Each row is followed by its class.
|  35 | -18 |   3 |  -1 | -10 |  11 | -18 |   0 |   7 |   8 | -23 | -15 |  23 |  -6 |   1 |   8 | -12 |  14 |	z888
|   8 |  -1 |  -4 |  -9 |  11 |   6 |  23 |  19 |   3 |  -3 |  -5 |  -2 |   9 | -10 |   1 |   4 | -20 |  -3 |	z888
|  -1 | -14 |   6 |  29 | -35 | -10 | -84 |   7 |   5 |  20 |  -4 | -47 |  27 |  16 |  12 |   3 |  37 |  20 |	z682
|  25 | -10 |  12 |  -8 |   2 |  18 |  11 |   6 |   3 |  -5 |   3 |  -1 |  10 | -18 |  -5 |   4 | -25 |   2 |	z888
|  18 | -14 |   8 |   4 | -11 |   9 | -11 |  -2 |   2 |   4 |  -2 | -10 |   8 |  -8 |   0 |   5 |  -9 |   3 |	z888
|  23 | -12 |   6 |  -9 |   0 |   9 |   1 |   9 |  -2 |   0 |   0 | -33 |  17 | -18 |   4 |  11 |  -1 |  -4 |	z682
| 11 |  2 |  4 |  3 | -4 |  0 | 23 |  5 | -3 |  5 |  5 | 10 | -5 |  4 | -5 |  1 | 12 | -4 |	z682
|  -9 |   7 |  10 |  -8 |  -9 |  15 | -33 |  18 |  -6 |   1 |  12 | -25 |  20 | -15 |  -5 |  12 | -24 |   2 |	z183
|  34 | -19 |   5 | -14 |  -1 |  22 |  -7 |   5 |  -5 |  -1 |   3 | -19 |  17 | -17 |   1 |  12 | -31 |  -4 |	z888
|  30 | -10 |  -3 | -25 |   3 |  20 |   1 |  -3 |   6 |   2 |  -3 | -14 |  22 | -18 |  -2 |   7 | -22 |   5 |	z888
|  26 | -22 |   5 |   1 |  -9 |   4 |  27 | -26 |   7 |   7 |  -1 |  27 |  -2 |   3 |  11 |   3 |   7 |   1 |	z682
|  28 | -18 |   3 | -15 |   2 |  24 |  14 | -29 |  13 |   1 |   2 |  -1 |  22 | -15 |  -3 |  11 | -10 | -13 |	z682
|  23 | -12 |   3 | -10 |   6 |  11 | -14 |  11 |   0 |  -2 |  -7 | -25 |  17 | -11 |   4 |  11 | -16 |   1 |	z888
|  25 | -17 |   7 |  -5 | -10 |  13 | -10 |   9 |   6 | -11 |   0 | -27 |  16 |  -8 |   0 |  11 | -18 |   3 |	z888
|  27 |  -7 |  -5 | -18 |  21 |   5 |   3 |  14 |  11 |  29 | -16 |  -1 |  20 | -13 |   3 |   4 |  -3 |  19 |	z888
|  42 | -29 |   7 | -24 |   6 |  14 |  -8 |   0 |  11 |   5 |  -4 | -24 |  21 | -22 |   5 |  16 |  -9 |   1 |	z682
|   7 |  -2 |   1 |  -5 | -10 |   3 |  20 |  10 |   6 |  -5 |  12 | -22 |  11 | -12 | -17 |  11 |  -9 | -13 |	z682
|  28 | -10 |   1 |  -7 |  -6 |  16 |   8 |  -3 |   2 |  -3 |  -5 |   0 |  15 | -10 |   5 |   1 | -17 |   7 |	z888
|  13 | -12 |   9 | -13 |   1 |  11 | -21 |   2 |   0 |   1 |   3 |  -7 |  13 | -14 |   2 |  10 |   3 |  13 |	z682
|  12 |   8 | -10 | -13 |  18 |  14 |  28 |  20 |  -3 |  -8 |  12 | -10 |   5 | -11 | -15 |   5 | -28 | -12 |	z888
|  33 | -20 |   5 |   0 | -16 |  17 |  -9 |  -7 |   2 |   9 |  -8 |  -4 |  14 |  -9 |   0 |   4 | -13 |  17 |	z888
|  15 | -25 |   3 |   0 |  -9 |   0 |   1 | -11 |   6 |   7 |   6 |   1 |  10 |   0 |  -1 |  10 |  10 |   2 |	z682
|  23 |  -6 |   3 |  13 |  -2 |  22 | -12 |   1 |  -3 |   3 |   1 |  -5 |  26 | -18 | -13 |   6 | -28 |   0 |	z183
|  32 | -24 |  -1 |  -7 |  -6 |  13 |   4 | -25 |  -1 |   0 |  -3 |  10 |   9 |  -9 |   5 |   2 | -15 |   9 |	z888
|  16 | -10 |  -4 |  -6 |   1 |   7 |   9 |   7 |  -2 |  -2 |  -6 |  -9 |  10 |  -5 |  -3 |   0 | -16 |  -1 |	z888
|   3 |  11 |  -3 | -17 |  26 |   4 |   9 |  15 |   9 |   5 |   0 | -24 |  18 | -22 | -12 |  10 | -11 |  -7 |	z682
|  18 | -14 |   0 |   2 |  -7 |  -3 |  16 | -13 |   0 |   7 |  -4 |  18 |   0 |  -1 |   4 |   2 |   2 |   2 |	z888

Each row is followed by its class. Each block has new classes.
|   2 |   5 | -17 |   1 | -11 |   2 |  -9 |   1 |   2 |  -5 |   8 |  -1 |  -2 |  -7 |  -1 |   1 |   3 |  -1 |	Z372
|   4 |   0 |   1 |   1 |   0 |   2 | -11 |  -9 |   4 |   3 |  -5 |  -6 | -12 |   1 |  -1 |   3 | -12 |   3 |	Z315
|  -1 |  11 |  14 |  -2 |   6 |   5 |  -9 |  -5 |  -4 |  -1 |   6 |  -8 | -13 |  -1 |  -3 |  -1 |  -1 |  -1 |	z266
|   6 |   9 | -17 |   5 |  16 |   5 | -15 | -11 |   7 |   7 |   0 |  -7 | -35 |   1 |   2 |  -1 |   0 |   3 |	z467
|   5 |   4 | -10 |   5 |  -3 |   0 |  -8 |  -5 |   3 |  -3 |   3 |  -2 | -12 |   0 |   2 |   5 |  -5 |   0 |	z588
|   6 |  15 | -10 |   2 |  18 |   3 |  -6 |   4 |  -7 |   0 |   8 |  -6 | -15 |  -1 |   1 |   1 |  -2 | -21 |	z752
|   2 |  -1 | -16 |   6 |  -5 |   1 |  20 |   1 |   2 |  -1 |   1 |   1 | -12 |   2 |   3 |   1 |   1 |   2 |	z588
|   6 |  21 |   0 |  -2 |  -2 |  -2 |  -8 |  -4 |  -4 | -17 |   2 | -20 | -20 |   4 |   9 |  -3 | -10 |   3 |	z752
|  -1 |  10 |   4 |  -6 |   8 |   1 | -10 |  -3 |  -4 |  -3 |  -3 |  -5 | -13 |   0 |   2 |  -5 |   7 |   4 |	z752
|  12 |   5 | -12 |  11 | -20 |   4 | -39 |  -5 |  -2 |  -9 |   8 |   1 | -12 |   0 |   8 |  -1 |   3 |  -2 |	z588
|   2 |  16 |   6 |  -6 |  19 |  -1 |   7 |  -2 |  -6 |  -4 |   2 |  -8 | -10 |   0 |   1 |  -5 |  -5 |   2 |	z752
|   4 |   1 |  -7 |  -2 |   9 |   4 |   5 | -12 |   9 |  -1 |  -2 |  -4 | -23 |   1 |  -2 |  -1 |   8 |   2 |	z588
|   2 |  14 |  -8 |   4 |  -7 |   7 | -10 | -20 |   2 |  -4 |   5 |   2 | -15 |  -1 |   6 |  -3 |   6 |   0 |	Z803
|   7 |   7 |  -9 |   0 |  -5 |   5 | -17 | -11 |   4 |  -1 |   4 |  -4 | -26 |   1 |   3 |  -2 |   3 |   4 |	z588
|   1 |   0 | -14 |   1 |   2 |   1 |   5 |   4 |  -1 |   0 |   0 |  -1 |  -5 |   1 |  -2 |  -1 |  -1 |  -7 |	z588
| -4 |  5 |  4 | -2 |  0 | -1 | 27 | 12 | -4 | -2 |  1 |  4 | 13 |  1 |  1 | -1 | -1 | -2 |	z752
|  -1 |  12 |  23 |  -1 |  -9 |   3 | -20 | -18 |  -5 |  -7 |   7 |  -3 | -17 |   0 |  -1 |  -4 |   8 |   4 |	z266
|   5 |   5 |  -7 |  -2 |   3 |   3 |  -6 |  -4 |   4 |   2 |   2 |  -2 | -17 |  -1 |   1 |  -1 |   3 |   0 |	z588
|   4 |   6 |  -6 |   1 |   1 |  16 |  13 |  -7 |   7 |  -3 |  -2 |   0 | -16 |   0 |   2 |  -3 |   0 |   8 |	Z803
|   9 |   0 |  -4 |   3 |  -2 |   2 | -11 | -13 |  10 |  -1 |  -4 |   3 | -18 |   1 |   0 |  -6 |  -3 |   4 |	z467
|   5 |   6 |  -6 |  14 |  -7 |   3 | -31 |  -8 |  -5 |  -1 |   3 |  -1 | -16 |   4 |   6 |   1 |   2 |   1 |	z588
|   0 |   9 |   3 |   0 |   7 |   1 | -15 |  -9 |  -8 |  -1 |   4 |  -9 |   0 |  -2 |   2 |   1 |  -2 |   4 |	z266
|   4 |   1 |  -9 |   4 | -13 |   0 | -15 |  -6 |   2 |  -4 |   1 |   3 |  -9 |  -4 |   0 |  -5 |   2 |  -3 |	z588
|   5 |   3 | -18 |   5 |   1 |  14 | -12 |   7 |  -6 |   1 |   4 |   1 | -18 |  -2 |   2 |   4 | -10 |  -1 |	z588
|   1 |  11 |  -6 |   0 | -12 |  -5 |  -1 |  11 |  -9 |  -8 |   5 |  -2 |   3 |   0 |  36 |   0 |  -1 |  -3 |	Z803
|   5 |   6 |   1 |   1 |   4 |   4 |  -6 |  -3 |  -8 |  -9 |   1 |  -1 | -13 |   0 |   0 |  -4 |  -4 |   4 |	Z372
|  -3 |  24 |  23 |  -2 |  25 |  -2 |  17 |   6 | -16 | -13 |   2 | -15 |  -9 |  -2 |  -4 |  -3 | -10 |   3 |	Z315
|   1 |  12 | -15 |   5 |  21 |   0 |  -1 |  10 |   0 |   0 |  11 |  -6 | -16 |   1 |  -2 | -11 |  -3 |   5 |	z752
|  -5 |  11 |  -6 |   6 |  -5 |   2 | -51 |   1 | -21 |  -4 |  11 |  -7 |   1 |   0 |   1 |  -1 |  -3 |   6 |	z266
|  10 |  21 |  -7 |  10 | -10 |   3 | -53 | -17 |  -9 |  -4 |  14 | -10 | -32 |   0 |  -5 |  -1 |   5 |  -1 |	z266
|  1 | 12 | -5 |  4 |  7 | -2 | -5 |  7 | -8 | -7 |  4 | -5 | -5 | -1 |  1 |  1 | -4 |  0 |	z752
|   9 |  14 | -27 |   6 |  18 |  -3 |   1 |  10 |   2 |  -1 |   0 |  -5 | -20 |  -3 |  -3 |   5 | -21 |  -6 |	z266
|   8 |   0 | -13 |  -4 |   2 |   4 | -21 | -18 |   4 |   5 |   1 |  -3 | -28 |  -1 |   0 |  -3 |  -3 |   2 |	Z315
|   7 |  -6 | -14 |   1 |   2 |  -1 | -24 |  -4 |   3 |  -4 |   0 |  -3 | -14 |   4 |   2 |   4 |  -5 |   3 |	Z315
|  -2 |   8 |  -3 |   2 |   6 |  -3 | -37 |  -2 | -10 |   4 |   4 |  -5 | -10 |  -1 |   2 | -16 |  -7 |   4 |	z266
|   1 |  -7 |  31 | -12 | -18 |   2 |  29 | -15 |   9 | -12 | -11 |   6 |  -1 |   0 |   0 |  -5 |   5 |  -1 |	z588
|   6 |   3 |  16 |   6 | -15 |   0 |  -6 |  -6 |  -2 | -11 |   7 |   5 | -13 |   3 |   5 |   2 |  13 |   3 |	Z803
|   4 |   4 | -18 |   1 |   5 |  -2 |  -1 |   9 |   2 |   8 |  -1 |   0 |  -8 |   1 |   2 |   1 |  -7 |  -4 |	z588
|  -3 |  18 | -14 |   8 |  14 |   7 |   1 |  10 |  -7 |  -1 |   9 |  -4 | -14 |   4 |  -1 |  -3 |   0 |   1 |	Z803
|  -1 |  12 | -14 |   1 |  17 |  -4 |  12 |   0 |  -8 |   1 |  -1 |  -7 |  -7 | -13 |   9 |   0 |  -6 |   2 |	Z315
|   2 |   1 | -10 |  -1 |  13 |   1 |  12 |   3 |   1 |  -7 |   1 |   0 |  -4 |   3 |   2 |  -2 |   1 |  -5 |	z588
|  -1 |  11 |  -5 |  -2 |  17 |  -2 |  50 |  11 |   9 |   2 |  -5 |   4 |  -8 |   1 | -10 |   1 |   0 |  -2 |	Z803
|   3 |  16 |  -8 |   4 |  12 |   1 | -12 |   3 |  -3 |  -1 |   5 |  -8 | -16 |   1 |  -3 |  -1 |  -5 |   2 |	z752
|   5 |   8 | -11 |  -4 |  -6 |   2 |  -9 |   4 |  -1 |  -3 |   4 |   1 | -13 |   3 |   1 |  -4 |   5 |   1 |	z588
|   7 |   8 |  -8 |   3 |  -8 |  -2 |  -7 | -21 |   4 |  -4 |   5 |   0 | -23 |   4 |   2 |  -1 |   2 |   1 |	Z803
|   1 |  16 |   0 |   3 |  14 |   2 |  -7 |  -1 |  -1 |   2 |   4 | -10 | -20 |  -2 |  -2 |   2 |  -6 |   0 |	z266
|   5 |   4 |   2 |  -5 |   4 |   1 |  10 |  -1 |   3 |  -7 |  -4 |  -6 | -11 |  -2 |   0 |  -5 |  -7 |   2 |	Z315
|   2 |   6 | -14 |  -1 |   7 |  -4 |  -3 |   8 |   2 |   5 |   5 |   2 | -13 |  -3 |   0 |   2 |  -1 |   1 |	z588
|  -1 |  12 | -20 |  -7 |  16 |   3 | -17 |   8 |  -5 |  -1 |   6 | -11 | -17 |   3 |   0 |  -2 |  -7 |   3 |	z752
|   9 |  10 |  -2 |   4 | -17 |   1 | -10 | -10 |  -1 | -11 |   6 |   2 | -19 |   1 |   4 |  -4 |  12 |   0 |	Z803

Each row is followed by its class. Each block has new classes.
|   2 | -15 |  11 |   1 |  11 |  -2 |  -7 |   0 |   3 |  -1 |  -8 |  -4 |  -1 |  -6 |   2 |  -2 |   2 |  -2 |	Z663
|  -5 | -16 | -19 |   2 | -11 |   9 |  26 | -11 |  -1 | -21 |   0 |   5 |   6 |  12 | -12 |  -7 |  -9 |   0 |	z784
|   2 |   0 |  16 |   6 |  14 |   6 | -17 |   5 |  -1 |   7 |  -1 |  -4 |  -2 |  -6 |   1 |  -2 |  20 |   0 |	Z663
|  -1 |  31 |  -2 |  -5 |   2 |   9 |  -7 |   1 |   2 |   9 |   5 |   8 | -14 | -10 |   2 | -16 |  -3 |   2 |	z73
|   1 | -23 |   0 |   4 |  -3 |  -4 |  -7 |   1 |   0 |   0 |  -5 |  -4 |   1 |   0 |  -2 |  -1 |   6 |  -1 |	Z663
|  -1 |  19 |   9 |  -3 |   7 |   6 | -14 |  -3 |   0 |   6 |   0 |  -1 |  -7 |  -3 |   1 |  -8 |   4 |   2 |	z73
|  -1 | -30 |  13 |   6 |   5 |  -8 |  -9 |  -1 |  -4 |  -3 |  -2 |  -3 |   6 |  -4 |   1 |   6 |   6 |   4 |	Z663
|   4 |  -6 |  -4 |  -2 |  -2 |   1 |   3 |  -3 |  -5 | -20 |   2 |   4 |   5 |   7 |   0 |  -6 |  -2 |   5 |	z383
|   6 | -13 |  14 |   9 |   0 |  -9 | -10 |  -6 |  -3 |   2 |   2 | -13 |  21 | -13 |   3 |  13 |  -4 |  -3 |	z465
|  -6 |  -4 | -16 |  -1 |  -3 |  16 |  11 |   4 |   3 |  -8 |  -2 |   7 | -14 |   6 |   3 | -14 |   2 |   6 |	z73
|  1 |  5 |  4 |  0 |  1 | -2 | -1 |  2 |  3 | 14 | -3 | -3 |  2 | -6 |  3 |  6 |  3 | -5 |	z384
|  2 | 17 |  0 | -3 | -3 |  1 | -4 |  1 | -3 | -7 |  4 |  4 | 10 | -3 |  1 |  2 | -4 | -3 |	z383
|  -1 | -19 | -20 |   2 | -12 |  27 |  30 |   1 |  -4 | -19 |   1 |   8 |   4 |  12 |  -5 |   5 |  -4 |  -2 |	z465
|  0 | -3 | 10 |  3 |  3 | -2 | -9 |  0 | -2 |  2 | -3 |  1 |  2 | -2 |  4 |  0 |  5 |  9 |	Z663
|   2 |  15 |  -5 |  -3 |  -3 |   0 |   3 |  -1 |  -2 |  -9 |   2 | -45 |   8 |   7 |   0 |  -8 |  -6 |  -1 |	z784
| -3 | -1 |  8 | 10 |  4 |  5 | -8 |  3 |  0 |  5 | -2 |  1 |  1 | -1 |  4 |  1 |  0 |  4 |	Z663
| -8 |  1 | -2 |  3 | -4 |  8 | 15 |  1 |  2 | -3 | -4 | -2 | -2 |  3 | -2 |  2 |  2 |  7 |	z384
|  8 | -4 |  2 |  0 | -1 | -1 | -9 | -2 | -1 | -5 |  3 | -1 |  9 |  2 | -2 |  2 | -3 | -2 |	z784
|   2 |  18 |  22 |   1 |   4 |  -6 | -23 |  -1 |   0 |  19 |  -3 |  -4 |   6 | -15 |   5 |   9 |   4 |  -9 |	Z663
| -15 | -78 | -35 |  21 | -21 |  17 |  64 |   7 |  -5 | -62 |  -4 |  11 | -15 |  33 | -10 | -17 |  14 |  22 |	z384
|  -4 | -39 | -16 |  -3 |   2 |   1 |  21 |  -3 |   1 |  -4 |  -2 |   1 | -12 |   5 |  -3 |  -2 |  10 |   4 |	z73
|   5 |  23 |  -7 |  -8 |   7 |  -5 | -15 |  -5 |  -1 |   0 |   6 |  -7 |  11 |  -3 |   2 |   1 |  -7 |  -3 |	z383
|  -3 | -14 |  11 |   8 |   0 |   1 |   1 |   8 |   1 |  -2 |  -6 | -14 |  -1 |  -4 |  -3 |   2 |   5 |  -2 |	Z663
|   3 |  43 |  36 |  -3 |  13 |  -1 | -45 |  -3 |   5 |  22 |  -1 |  -5 |   4 | -16 |  10 |   7 |   2 |   1 |	Z663
|  -5 | -11 |   3 |   8 |  -9 |   4 |  11 |  -1 |  -2 |  -4 |  -7 |   7 |   1 |   3 |   0 |   4 |   2 |   7 |	z384
|   4 |  27 |  -2 |  -2 |  10 |   7 | -10 |   1 |   0 |   5 |   8 |   2 |   0 |   2 |   1 |  -6 |  -1 |  -1 |	z73
|   0 |  12 |   4 |   7 |  -4 |  -8 |  -3 |  -3 |  -3 |   4 | -16 |   0 |   9 |  -4 |   1 |   2 |  -4 |   2 |	z465
|  -2 | -15 |   2 |   6 |  -4 |   0 |   9 |  -1 |   0 |  -1 |  -1 |   3 |  -1 |   3 |  -3 |   3 |   1 |   1 |	z384
|   0 | -56 |   0 |   2 |   7 |  -3 |   5 |   3 |   4 |  -2 |  -2 |  -4 |  -7 |   4 |  -1 |  -2 |   8 |   3 |	Z663
|  5 | 32 | -4 | -6 |  2 |  5 | -5 | -1 |  2 | -2 |  8 |  4 |  3 | -1 |  3 | -2 | -8 | -4 |	z784
|  -5 |  37 |   8 |  -5 |   4 |   8 | -14 |   3 |   9 |  12 |  -3 |   3 |  -5 |   3 |   0 |   0 |  -1 |  -3 |	z73
